Below is a small trained network, with its code and all its weights. Each question gives an input and a class and asks what happens when units are switched off, that is, made to give their printed mean instead of their output.

import numpy as np


def w(rows, s, z=0):
    codes = np.array(rows[::2]) - 128.0
    scale = np.full(codes.shape[1], s)
    scale[-1] = z or s
    return codes * scale


def norm(h):
    return h / np.sqrt((h * h).mean(-1, keepdims=True) + 1e-5)


def f(y):
    return y / 2 * (1 + np.tanh(0.7978845608 * (y + 0.044715 * y**3)))


def log_softmax(a):
    a = a - a.max(-1, keepdims=True)
    return a - np.log(np.exp(a).sum(-1, keepdims=True))


def net(x, mask):
    res = np.array(x, float).reshape(1, 4) / 4 @ E
    u = 0
    for l in range(2):
        y = f(norm(res) @ A[l][:, :-1].T + A[l][:, -1])
        res = res + np.where(mask[u : u + 4], y, B[l][:, -1]) @ B[l][:, :-1]
        u += 4
    return log_softmax(norm(res)[-1] @ U[:, :-1].T + U[:, -1])


A, B = {}, {}
E = w([
[168,142,196,172,168,55,244,141,228,66],'x0',
[94,141,77,112,100,217,215,73,76,94],'x1',
[114,144,189,34,253,168,153,108,22,183],'x2',
[91,127,171,206,151,96,110,88,163,85],'x3',
],0.0046)
A[0] = w([
[235,123,183,118,248,12,132,179,239,166,255],'0.n1',
[51,148,160,29,160,184,160,145,94,185,145],'0.n2',
[119,129,106,68,130,162,3,115,166,219,145],'0.n3',
[137,161,198,114,134,103,145,142,126,85,52],'0.n4',
],0.0045,0.0018)
B[0] = w([
[184,132,143,221,141,22,162,90,41,130,253],'0.n1',
[89,120,121,217,129,118,147,129,166,67,195],'0.n2',
[130,52,90,104,171,150,53,147,183,71,189],'0.n3',
[145,160,79,72,142,134,162,145,97,255,131],'0.n4',
],0.0086,0.0053)
A[1] = w([
[181,132,98,187,166,30,154,113,90,57,248],'1.n1',
[163,143,1,93,107,180,172,23,62,170,123],'1.n2',
[97,114,75,140,2,102,58,146,171,130,152],'1.n3',
[65,156,108,100,95,149,185,105,159,65,124],'1.n4',
],0.0053,0.0012)
B[1] = w([
[28,95,181,137,68,100,179,117,64,189,253],'1.n1',
[55,109,184,137,179,49,126,128,2,188,164],'1.n2',
[177,209,132,119,19,102,181,79,197,209,195],'1.n3',
[133,64,106,176,230,177,72,195,70,44,167],'1.n4',
],0.0076,0.0068)
U = w([
[106,131,177,168,76,1,201,110,70,185,178],'0',
[188,122,30,53,72,126,41,124,180,144,113],'1',
[69,66,112,137,213,169,105,167,58,55,169],'2',
[203,171,158,115,140,144,154,150,161,117,57],'3',
[204,211,187,51,201,149,148,180,159,141,3],'4',
],0.0097,0.006)

Each question gives the input, the list of numbers given to net, and the class t.
The units are the neurons (one row each of A and B). Each row of codes is followed by its name. A weight is (code - 128) times the scale printed after its matrix; where a second scale follows, it is the last column's (A, B and U).
mask holds one flag per neuron, layer by layer. A switched-off neuron (its flag False) gives its mean, the last column of its row in B, instead of its output. The means were averaged over made-up inputs and are rounded, as every weight is.
A unit's drop is (log p(t) with every unit on - log p(t) with that unit switched off) / (log p(t) with every unit on - log p(t) with every unit switched off).
The circuit of an input: a set's keep is (log p(t) with only the set's units on - log p(t) with every unit switched off) / (log p(t) with every unit on - log p(t) with every unit switched off). Starting from all 8 units, units are removed one at a time, each time the one whose removal leaves the highest keep (on an exact tie, the one counted first), for as long as the keep stays at least 0.8.
circuit, biggest first: the units of the circuit, biggest drop first
unit that matters most: the unit with the biggest drop
k most important neurons: the k neurons with the biggest drops, biggest first
top k neurons in layer l: the k neurons of layer l with the biggest drops, biggest first
drop of u: that unit's drop, to one decimal
input [-4,8,-3,2], class 2: circuit, biggest first => 1.n4, 0.n1
input [-2,3,-5,-5], class 1: circuit, biggest first => 0.n1
input [-8,-5,-8,8], class 1: circuit, biggest first => 0.n1, 1.n1
input [0,2,8,-8], class 2: 2 most important neurons => 0.n1, 0.n2
input [-8,-6,4,-7], class 1: top 3 neurons in layer 1 => 1.n4, 1.n1, 1.n2
input [4,8,-6,-6], class 2: circuit, biggest first => 1.n4, 0.n1
input [-5,4,-6,7], class 1: 2 most important neurons => 0.n1, 1.n1
input [-3,3,0,-1], class 2: 2 most important neurons => 0.n1, 1.n4
input [-4,-6,7,3], class 2: 2 most important neurons => 0.n3, 1.n3
input [-6,-7,-8,2], class 1: top 2 neurons in layer 0 => 0.n1, 0.n3
input [-4,-7,8,-3], class 2: top 2 neurons in layer 0 => 0.n3, 0.n2
input [-8,-5,6,-4], class 1: top 2 neurons in layer 0 => 0.n1, 0.n3
input [-5,-1,3,0], class 1: top 3 neurons in layer 1 => 1.n1, 1.n2, 1.n4
input [-8,-1,-4,-7], class 1: unit that matters most => 0.n3
input [-4,3,8,0], class 2: drop of 0.n1 => 0.2
input [-2,-3,7,-5], class 2: drop of 0.n2 => 0.1
input [-4,3,1,3], class 2: drop of 0.n1 => 0.5
